Small tables with named rows and columns. After each table, cells are looked up by row and column.

mimabe.csv
,lafetob,nidadal,gug,fam,gogagi,nesim,megire,kedi
kamuvuf,1109,913,5940,8678,7503,-1564,904,-6020
gov,-858,557,2724,3251,-8300,2939,546,-2115
figi,1703,1116,5934,8329,8387,-1176,1044,-5643
vemivef,-180,-723,3012,1720,-8162,3861,229,-1246
nof,-869,2389,1451,5055,-7483,1345,-521,-3377
vopodon,2090,-2018,8138,6000,8779,-16,1854,-5276
fetef,1240,2389,4709,9314,6213,-1739,536,-5520
pusu,1266,860,6100,8567,7922,-1234,918,-5826
feko,-599,3728,1049,7463,-5039,-411,-1243,-4410
romop,2661,-754,5163,1229,9416,1448,2497,456
limat,-172,-10,2643,1992,-8242,3913,816,-1592
sol,1453,-4734,6181,-1431,-2367,5493,2807,1290
dem,307,4413,2736,9766,2271,-2837,-523,-5894

figi, gug: 5934
gov, nesim: 2939
kamuvuf, fam: 8678
figi, fam: 8329
vemivef, kedi: -1246
vemivef, nidadal: -723
figi, nesim: -1176
feko, nidadal: 3728
limat, megire: 816
nof, lafetob: -869
sol, fam: -1431

dutof:
cols = kibobam, sumirim, nuz, fuvar, veviba, nomape, dava, tufam
zasen: [174, 90, 15, 152, 92, 97, 138, 101]
todifid: [137, 140, 15, 107, 99, 154, 129, 146]
lotigi: [137, 87, 214, 84, 171, 122, 78, 126]
ribi: [99, 102, 0, 107, 130, 60, 112, 70]
doviged: [172, 68, 179, 84, 88, 127, 142, 153]

What is the nuz of ribi in dutof? 0
What is the veviba of doviged in dutof? 88
What is the nuz of zasen in dutof? 15
What is the fuvar of lotigi in dutof? 84
What is the sumirim of todifid in dutof? 140
What is the tufam of lotigi in dutof? 126
What is the dava of todifid in dutof? 129
What is the nuz of doviged in dutof? 179
What is the sumirim of lotigi in dutof? 87
What is the dava of doviged in dutof? 142
What is the veviba of lotigi in dutof? 171
What is the kibobam of ribi in dutof? 99
What is the sumirim of zasen in dutof? 90
What is the nomape of doviged in dutof? 127
What is the fuvar of zasen in dutof? 152
What is the kibobam of lotigi in dutof? 137
What is the sumirim of doviged in dutof? 68
What is the kibobam of zasen in dutof? 174
Row with the largest nuz: lotigi

fogore:
	vilev	mozulu
dobola	0.01	0.43
lefut	0.22	0.40
vav	0.26	0.38
vuva	0.55	0.23
vorizu	0.78	0.26
pofop	0.64	0.34
sikelep	0.38	0.34
fofigon	0.24	0.37
bip	0.36	0.38

mozulu of sikelep: 0.34
vilev of pofop: 0.64
vilev of bip: 0.36
mozulu of vorizu: 0.26
mozulu of vuva: 0.23
vilev of lefut: 0.22
vilev of vorizu: 0.78
mozulu of dobola: 0.43
mozulu of vav: 0.38
vilev of fofigon: 0.24
vilev of sikelep: 0.38

funevo.tsv
	vibur	guz	tus	rof	zod	nodel
nabe	0.6	0.0	0.3	0.6	0.7	0.7
kef	0.5	0.4	0.1	0.5	0.8	0.7
vil	0.2	0.5	0.3	0.3	0.3	0.3

What is the tus of nabe in funevo?
0.3
What is the rof of vil in funevo?
0.3
What is the vibur of kef in funevo?
0.5
What is the nodel of kef in funevo?
0.7
What is the guz of vil in funevo?
0.5
What is the rof of kef in funevo?
0.5
What is the nodel of nabe in funevo?
0.7
What is the vibur of nabe in funevo?
0.6
What is the tus of vil in funevo?
0.3
What is the nodel of vil in funevo?
0.3
Which row has the largest zod? kef

bos
columns: fen, velerad
belo: [-4.4, 1.4]
setipa: [0.4, 5.3]
pino: [7.7, 1.6]
lud: [4.6, 5.1]
naseb: [-5.1, 1.9]
sim: [5.8, 0.0]

naseb, fen => -5.1
setipa, velerad => 5.3
lud, fen => 4.6
lud, velerad => 5.1
naseb, velerad => 1.9
belo, velerad => 1.4
pino, fen => 7.7
setipa, fen => 0.4
belo, fen => -4.4
sim, fen => 5.8
pino, velerad => 1.6
sim, velerad => 0.0
Which row has the largest velerad? setipa

Table vikim
         baguneg  fenab
dez        82567  54868
bomegem    65870  68974
tel        27185  42513
paloti     39310   8220
pon        34662  48624
kipaka     57859  31112

What is the fenab of pon in vikim? 48624
What is the fenab of tel in vikim? 42513
What is the baguneg of bomegem in vikim? 65870
What is the baguneg of pon in vikim? 34662
What is the baguneg of dez in vikim? 82567
What is the baguneg of tel in vikim? 27185
What is the baguneg of paloti in vikim? 39310
What is the fenab of dez in vikim? 54868
What is the fenab of bomegem in vikim? 68974
What is the fenab of paloti in vikim? 8220
What is the fenab of kipaka in vikim? 31112

Table butina
,purava,soz,roromal,vad,mup,bufi,dunudu,gogu,tiv,senun
pim,154,143,129,113,114,71,78,95,218,139
kip,119,101,126,73,78,147,103,78,125,100
nenin,143,123,127,87,89,87,76,76,196,121
nalole,161,149,136,194,190,112,205,200,104,145
duf,119,127,126,77,82,142,60,64,180,122
demavu,150,101,131,129,129,107,186,148,86,104
mit,169,141,136,189,185,90,206,198,110,141
kulifif,183,147,135,170,166,38,160,166,178,144
molitid,119,153,134,170,170,204,168,171,84,146
niz,137,103,126,80,83,103,105,83,151,103
gavare,170,147,136,193,188,89,203,198,117,144
zes,143,156,130,123,123,103,75,100,210,148
telib,147,151,136,192,188,146,201,197,89,146
mozalal,111,138,133,154,155,220,172,162,63,133

What is the purava of zes in butina? 143
What is the senun of kip in butina? 100
What is the purava of mozalal in butina? 111
What is the gogu of kip in butina? 78
What is the tiv of zes in butina? 210
What is the purava of mit in butina? 169
What is the gogu of mit in butina? 198
What is the senun of pim in butina? 139
What is the tiv of kip in butina? 125
What is the gogu of nenin in butina? 76
What is the dunudu of kulifif in butina? 160
What is the senun of mozalal in butina? 133
What is the vad of molitid in butina? 170

